Below is a small trained network, with its code and all its weights. Each question gives an input and a target symbol and asks what happens when units are switched off, that is, made to give their printed mean instead of their output.

import numpy as np


def w(rows, s, z=0):
    codes = np.array(rows[::2]) - 128.0
    scale = np.full(codes.shape[1], s)
    scale[-1] = z or s
    return codes * scale


def softmax(a):
    e = np.exp(a - a.max(-1, keepdims=True))
    return e / e.sum(-1, keepdims=True)


def log_softmax(a):
    a = a - a.max(-1, keepdims=True)
    return a - np.log(np.exp(a).sum(-1, keepdims=True))


def net(x, mask):
    ids = ['δηθμπτφ'.index(c) for c in x.split()]
    T = len(ids)
    res = E[ids] + P[:T]
    u = 0
    for l in range(3):
        r = res
        for j in range(3):
            rows = slice(2 * j, 2 * j + 2)
            q, k, v = (r @ M[l][rows].T for M in (Q, K, V))
            z = softmax(np.where(np.tri(T) > 0, q @ k.T / 2**0.5, -1e9)) @ v
            o = O[l][rows]
            res = res + np.where(mask[u + j], z, o[:, -1]) @ o[:, :-1]
        u += 3
    return log_softmax(res[-1] @ U[:, :-1].T + U[:, -1])


Q, K, V, O = {}, {}, {}, {}
E = w([
[132,2,82,178,111,143,137],'δ',
[55,48,131,111,124,188,122],'η',
[146,79,185,72,66,114,132],'θ',
[71,98,82,73,132,142,192],'μ',
[132,150,66,170,82,98,110],'π',
[80,128,143,144,175,162,138],'τ',
[122,84,122,127,157,145,206],'φ',
],0.022)
P = w([
[213,200,69,77,207,190,95],'0',
[132,138,22,81,168,109,106],'1',
[166,149,126,190,113,186,180],'2',
[67,105,53,139,105,81,155],'3',
[124,126,174,244,73,162,223],'4',
[34,91,53,187,71,70,184],'5',
],0.011)
Q[0] = w([
[154,68,100,118,141,119,135],'L0H1',
[114,123,145,80,134,191,30],'L0H1',
[232,151,143,85,162,234,91],'L0H2',
[108,87,62,14,230,2,62],'L0H2',
[121,12,101,106,75,95,240],'L0H3',
[160,120,164,138,59,187,184],'L0H3',
],0.0095)
K[0] = w([
[128,63,109,148,160,152,107],'L0H1',
[105,115,100,102,66,148,77],'L0H1',
[153,122,73,58,164,142,89],'L0H2',
[197,166,111,151,137,254,127],'L0H2',
[149,116,247,144,110,55,100],'L0H3',
[57,121,137,77,165,18,112],'L0H3',
],0.0099)
V[0] = w([
[26,122,145,166,133,108,163],'L0H1',
[80,95,106,92,138,118,169],'L0H1',
[145,228,132,135,110,174,108],'L0H2',
[1,130,93,110,63,113,70],'L0H2',
[226,157,82,134,169,62,184],'L0H3',
[36,179,74,216,199,215,86],'L0H3',
],0.0098)
O[0] = w([
[129,100,136,189,142,202,127,101],'L0H1',
[160,204,179,135,91,161,137,253],'L0H1',
[146,35,214,133,90,70,182,18],'L0H2',
[48,77,62,54,110,33,78,179],'L0H2',
[65,202,197,169,162,133,95,206],'L0H3',
[140,56,118,119,200,1,163,58],'L0H3',
],0.0077,0.0034)
Q[1] = w([
[113,164,85,180,140,118,135],'L1H1',
[192,129,127,80,201,112,125],'L1H1',
[60,87,129,155,182,63,14],'L1H2',
[148,178,179,76,218,140,9],'L1H2',
[165,150,130,57,2,111,43],'L1H3',
[105,39,127,196,99,174,67],'L1H3',
],0.0096)
K[1] = w([
[96,89,104,183,186,110,157],'L1H1',
[224,115,152,63,166,120,68],'L1H1',
[104,113,147,90,142,204,190],'L1H2',
[126,55,176,124,254,222,54],'L1H2',
[160,108,199,30,60,159,48],'L1H3',
[64,89,105,177,128,139,46],'L1H3',
],0.0087)
V[1] = w([
[16,188,190,11,207,148,148],'L1H1',
[148,205,95,93,113,93,254],'L1H1',
[102,149,96,168,140,134,167],'L1H2',
[172,114,111,197,81,100,97],'L1H2',
[170,96,158,114,64,163,57],'L1H3',
[108,162,152,57,181,165,170],'L1H3',
],0.0076)
O[1] = w([
[141,83,81,169,72,119,161,2],'L1H1',
[87,183,147,170,115,108,153,164],'L1H1',
[116,150,140,119,101,116,108,199],'L1H2',
[138,75,175,131,108,121,5,214],'L1H2',
[53,140,130,113,116,97,186,141],'L1H3',
[124,69,125,125,126,119,67,110],'L1H3',
],0.012,0.0059)
Q[2] = w([
[88,145,91,122,139,144,132],'L2H1',
[154,71,139,173,130,42,98],'L2H1',
[163,156,61,130,103,150,106],'L2H2',
[1,138,147,124,143,112,111],'L2H2',
[116,98,198,63,154,197,175],'L2H3',
[71,127,159,105,110,82,145],'L2H3',
],0.012)
K[2] = w([
[141,110,134,150,7,100,144],'L2H1',
[10,154,82,211,224,66,115],'L2H1',
[73,46,197,117,139,216,194],'L2H2',
[59,145,216,128,83,123,32],'L2H2',
[151,230,29,129,77,167,104],'L2H3',
[1,107,141,142,124,154,140],'L2H3',
],0.0067)
V[2] = w([
[134,101,108,182,132,143,49],'L2H1',
[48,101,191,115,155,201,139],'L2H1',
[97,84,128,165,224,136,172],'L2H2',
[51,76,144,101,190,212,173],'L2H2',
[161,91,255,124,58,126,152],'L2H3',
[97,124,84,219,204,139,108],'L2H3',
],0.0075)
O[2] = w([
[153,139,132,101,53,172,176,118],'L2H1',
[181,123,131,170,212,135,129,113],'L2H1',
[53,121,106,204,173,254,64,4],'L2H2',
[217,76,110,148,104,132,44,73],'L2H2',
[194,126,123,108,129,132,122,50],'L2H3',
[57,101,134,156,170,113,47,163],'L2H3',
],0.0088,0.0036)
U = w([
[121,179,111,2,184,178,77,114],'δ',
[144,76,50,65,118,102,115,99],'η',
[175,155,90,72,126,126,156,163],'θ',
[101,151,40,129,87,134,175,1],'μ',
[76,127,187,82,152,81,141,183],'π',
[182,58,139,174,157,42,139,205],'τ',
[134,159,185,191,92,156,152,98],'φ',
],0.0079,0.0056)

Each question gives the input, a string of symbols that net reads in full, and the target symbol t.
The units are the heads (2 rows each of Q, K, V and O). Each row of codes is followed by its name. A weight is (code - 128) times the scale printed after its matrix; where a second scale follows, it is the last column's (O and U).
mask holds one flag per head, layer by layer. A switched-off head (its flag False) gives its mean, the last column of its rows in O, instead of its output. The means were averaged over made-up inputs and are rounded, as every weight is.
A unit's drop is (log p(t) with every unit on - log p(t) with that unit switched off) / (log p(t) with every unit on - log p(t) with every unit switched off).
The circuit of an input: a set's keep is (log p(t) with only the set's units on - log p(t) with every unit switched off) / (log p(t) with every unit on - log p(t) with every unit switched off). Starting from all 9 units, units are removed one at a time, each time the one whose removal leaves the highest keep (on an exact tie, the one counted first), for as long as the keep stays at least 0.8.
units of the circuit, in order: the units of the circuit, biggest drop first
unit that matters most: the unit with the biggest drop
heads that matter: for each layer, one digit per head in row order, 1 if its drop is at least 0.15 and else 0, layers parted by /
input π π π τ δ μ, target δ: heads that matter	011 / 101 / 000
input δ π τ, target π: unit that matters most	L0H2
input δ θ π τ, target τ: units of the circuit, in order	(L0H3 L1H3 L2H2)
input π π δ π η φ, target η: units of the circuit, in order	(L0H2 L0H3)
input π π π δ τ, target δ: heads that matter	010 / 001 / 000
input π η π δ δ μ, target δ: units of the circuit, in order	(L0H2 L0H3 L1H1 L2H2)
input φ π τ π, target τ: units of the circuit, in order	(L0H2 L0H3)
input η π π π φ π, target φ: heads that matter	010 / 000 / 000
input π θ μ, target μ: heads that matter	001 / 101 / 000
input η π δ π δ φ, target δ: heads that matter	010 / 100 / 000
input π π η π δ π, target δ: units of the circuit, in order	(L1H1 L0H2)
input θ δ φ π δ θ, target δ: units of the circuit, in order	(L1H1 L0H3)
input π θ δ φ μ, target μ: units of the circuit, in order	(L0H3 L1H1)
input φ δ φ π, target φ: units of the circuit, in order	(L0H2 L2H2)
input η δ θ η δ, target η: units of the circuit, in order	(L0H2)
input τ π θ π η, target η: units of the circuit, in order	(L0H2 L1H1)
input η π φ, target π: heads that matter	011 / 000 / 010
input δ π π μ τ, target μ: heads that matter	010 / 110 / 000
input π π η τ, target η: units of the circuit, in order	(L1H1 L0H2)
input φ δ τ, target δ: units of the circuit, in order	(L0H2)
input π φ δ π τ η, target τ: heads that matter	011 / 010 / 000
input π θ π, target θ: units of the circuit, in order	(L2H3 L0H2)
input δ η δ, target η: heads that matter	011 / 000 / 000
input φ π π η π δ, target π: heads that matter	000 / 100 / 010
input φ φ φ τ η, target τ: heads that matter	001 / 000 / 000
input π π π, target π: heads that matter	000 / 000 / 010
